Here is a tiny trained network, its code and every weight. The questions are about switching its units off for an input and a class, where a switched-off unit gives its printed mean instead of its output.

import numpy as np


def w(rows, s, z=0):
    codes = np.array(rows[::2]) - 128.0
    scale = np.full(codes.shape[1], s)
    scale[-1] = z or s
    return codes * scale


def f(y):
    return y / 2 * (1 + np.tanh(0.7978845608 * (y + 0.044715 * y**3)))


def log_softmax(a):
    a = a - a.max(-1, keepdims=True)
    return a - np.log(np.exp(a).sum(-1, keepdims=True))


def net(x, mask):
    res = np.array(x, float).reshape(1, 3) / 4 @ E
    y = f(res @ A[0][:, :-1].T + A[0][:, -1])
    res = res + np.where(mask, y, B[0][:, -1]) @ B[0][:, :-1]
    return log_softmax(res[-1] @ U[:, :-1].T + U[:, -1])


A, B = {}, {}
E = w([
[29,222,149,180],'x0',
[172,191,59,185],'x1',
[62,38,189,254],'x2',
],0.0091)
A[0] = w([
[175,82,176,100,163],'neuron 1',
[151,78,145,142,193],'neuron 2',
[121,136,101,173,166],'neuron 3',
[151,173,97,127,195],'neuron 4',
[196,117,94,103,130],'neuron 5',
[110,74,128,143,176],'neuron 6',
[42,144,149,154,166],'neuron 7',
[133,171,110,161,167],'neuron 8',
[144,75,60,172,105],'neuron 9',
[83,101,161,153,149],'neuron 10',
[128,114,173,125,122],'neuron 11',
[110,119,143,148,65],'neuron 12',
[189,149,55,80,168],'neuron 13',
[127,153,103,152,122],'neuron 14',
[93,91,150,113,253],'neuron 15',
[70,251,142,103,214],'neuron 16',
[112,104,175,130,165],'neuron 17',
],0.017,0.0044)
B[0] = w([
[192,16,117,64,179],'neuron 1',
[60,92,112,48,175],'neuron 2',
[99,104,171,208,165],'neuron 3',
[255,83,120,79,185],'neuron 4',
[121,217,67,58,190],'neuron 5',
[49,165,73,99,181],'neuron 6',
[81,161,187,87,230],'neuron 7',
[184,43,169,181,170],'neuron 8',
[129,91,104,138,164],'neuron 9',
[48,186,126,123,205],'neuron 10',
[115,110,194,108,152],'neuron 11',
[96,245,155,200,149],'neuron 12',
[215,174,58,98,231],'neuron 13',
[185,103,169,208,150],'neuron 14',
[21,121,151,21,193],'neuron 15',
[92,29,130,101,252],'neuron 16',
[71,160,185,63,179],'neuron 17',
],0.0069,0.014)
U = w([
[80,46,19,149,101],'0',
[174,208,114,154,2],'1',
[201,151,17,62,172],'2',
[37,242,157,53,62],'3',
[74,1,167,36,181],'4',
[85,119,107,175,139],'5',
[250,76,187,199,116],'6',
],0.0091,0.006)

Each question gives the input, the list of numbers given to net, and the class t.
The units are the neurons (one row each of A and B). Each row of codes is followed by its name. A weight is (code - 128) times the scale printed after its matrix; where a second scale follows, it is the last column's (A, B and U).
mask holds one flag per neuron, in row order. A switched-off neuron (its flag False) gives its mean, the last column of its row in B, instead of its output. The means were averaged over made-up inputs and are rounded, as every weight is.
A unit's drop is (log p(t) with every unit on - log p(t) with that unit switched off) / (log p(t) with every unit on - log p(t) with every unit switched off).
The circuit of an input: a set's keep is (log p(t) with only the set's units on - log p(t) with every unit switched off) / (log p(t) with every unit on - log p(t) with every unit switched off). Starting from the 12 units with the biggest drops (on a tie, the unit counted first), units are removed one at a time, each time the one whose removal leaves the highest keep (on an exact tie, the one counted first), for as long as the keep stays at least 0.8.
circuit, biggest first: the units of the circuit, biggest drop first
unit that matters most: the unit with the biggest drop
k most important neurons: the k neurons with the biggest drops, biggest first
drop of u: that unit's drop, to one decimal
input [-1,2,2], class 0: circuit, biggest first : [neuron 7; neuron 17; neuron 15]
input [-2,4,5], class 0: 2 most important neurons : [neuron 7; neuron 9]
input [1,-7,4], class 3: circuit, biggest first : [neuron 16; neuron 10]
input [2,7,6], class 6: circuit, biggest first : [neuron 8; neuron 15]
input [3,0,3], class 3: unit that matters most : neuron 1
input [2,6,5], class 6: circuit, biggest first : [neuron 8; neuron 15; neuron 14]
input [8,6,2], class 4: 2 most important neurons : [neuron 16; neuron 7]
input [0,-3,-3], class 2: 2 most important neurons : [neuron 7; neuron 16]
input [2,4,2], class 6: drop of neuron 5 : 0.1
input [5,-6,-7], class 4: drop of neuron 16 : 0.8
input [-8,-5,-3], class 2: drop of neuron 13 : 0.2
